diro: [-8 15 10 24 59 13]
ripep: [-33   3  83  96  45 -57]
Vare: [-35 -28 -56 -56 -56 -56]
tiv: [-13  15  10  24  59   2]
tidu: [  6   9  28 -52  35 -14]
dod: [-27 -27  80 -58  -3  24]
lile: [-8 -1 10 24 59 13]
nupav: [  9  26 -58 -45  -7 -38]
Roron: [-13  15  10  24  59  13]
again Vare:  -> [-56]
after: [96] -> [45]
find: [-13  15  10  24  59  13] -> Roron
back: [  3 -33] -> ripep

Fupe: [ -86  -85   70 -108]
Mif: [-89  70 -85  69]
Lam: [  45   70  -85 -108]
zavi: [ -50   70  -85 -108]
after: [-86] -> [-85]
find: [-89  70 -85  69] -> Mif
find: [ -50   70  -85 -108] -> zavi
find: [  45   70  -85 -108] -> Lam
present: [-84  69] -> no

sek: [-22  18   1 -61  57  28 -12  41  -5 -10  28  -8]
tuso: [ 20  27 -31  93  -9 -13  42 -36  12  22  34   3]
Fetag: [ 63 -16   4 -11 -17   5  59 -25  39  23  -1  47]
gisu: [ 35 -23 -33  31 -23  26  -5 -30  51 -15  27  14]
Bagez: [ 34  -8 -15 -26  23  69  -4 -41  57 -16  34  39]
gafo: [-20  56  -6 -84  75  59 -32  -2  42 -36  -7  -1]
fezum: [  3 108  55 -41  70  16  28 -38  51  -8  21  -9]
Ris: [ 18 -24 -26 -60  25  48  -2  -9  49 -18 -41  55]
vof: [ 33 -61 -16  36 -14   0   0 -26  54  -6   4  47]
ledud: [ 44   6   8   0  28  20  27 -31  93  -9 -11  42]
Gatoz: [ 55  25  -5   3  22  70  17 -53  13  -5  99  42]
Dop: [ 22 -37 -30  30 -13 -18 -10  24   7 -16   1  14]
present: [48 25] -> no
find: [ 20  27 -31  93  -9 -11  42] -> ledud
present: [ 36 -14   0   0] -> yes
again sek:  -> [28]

sen: [-24  18   0  32  23  44  26   6   8   5  10 -20  -4  32 -13 -27 -28   6
  -4  13 -15  10   0   2  19   6  -9   1 -10  29  -8   8]
Dimub: [-19  18   0  31 -23   5  26  20  -2   5  10 -20  -4  34 -13 -27 -28   6
  -4  13 -15  10   0   2  19 -15   7   1 -10  29  -8   8]
bani: [-24  18   0  32  23  52  26  28   8   5  10 -20  -4  27 -38 -27 -28  15
  -4  13 -15  10   0  51  19 -15  11   1  23  29  -8   8]
lagu: [-24  18   0  32  23  52  26  28   8   5  10 -20  -4  27 -38 -27 -28   6
  -4  13 -15  10   0   2  19 -15  -9   1 -10  29  -8   8]
moku: [ 22  18   0  26 -54 -30   3  20   0 -10  10 -20  -4  32 -13 -27 -24   6
   0  36 -15  10   0   1  19 -19  -9   1 -10  19  -8   8]
sobun: [-25  18   0  32  91  54  26  20  32   5  10 -20  -4  32 -13 -27 -28   6
  -4  13 -15  10   0   2  -8 -15  -9   1   3  29  -8   8]
present: [-20  -4  32 -13] -> yes
find: [-25  18   0  32  91  54  26  20  32   5  10 -20  -4  32 -13 -27 -28   6
  -4  13 -15  10   0   2  -8 -15  -9   1   3  29  -8   8] -> sobun
find: [-24  18   0  32  23  44  26   6   8   5  10 -20  -4  32 -13 -27 -28   6
  -4  13 -15  10   0   2  19   6  -9   1 -10  29  -8   8] -> sen

miro: [ 84  11  66  55  30  41 -27]
Zuf: [  64  -31   98    4  -31  -62 -117]
Gesi: [   7  -41   32   19   68  -75 -114]
vove: [ 32  19  68  32 -41  32  15]
Gaki: [-21  31 -67 -64 -43 -75  19]
revev: [  76   12   95   26   25  -39 -118]
Raza: [ 84  11  68  55  30  41 -27]
kufa: [ 32  37 -24  47  53  56 -82]
Bag: [ 88 -14  76  51 -14  11  -1]
Nena: [-21  31 -67 -87  55   3 -87]
Sulal: [-34  46 -83 -60  22 -17  -9]
again vove:  -> [32]
present: [-64 -67] -> no
find: [ 19  68  32 -41] -> vove

bos: [ 43   7 -28 109 -61 102]
viz: [ 91 -36  30 -13 -48  30]
Rop: [111 -54  51 -66 -42 103]
dedud: [-27 -54  49 -55 -39  99]
Gomi: [ 58 -10  -7  61 -57  98]
zal: [104 102  49 -51 -45 102]
after: [-28] -> [109]
present: [ 61 -57] -> yes
again zal:  -> [102]
again viz:  -> [30]

disi: [16  2 16  8 16 16]
gof: [-22   0  17 -63 -63 -42]
Tife: [-22   2  -2 -22  -7 -22]
nofa: [-22   0  17 -63  34 118]
find: [-22   0  17 -63  34 118] -> nofa
again disi:  -> [16]
again gof:  -> [-63]
again Tife:  -> [-22]

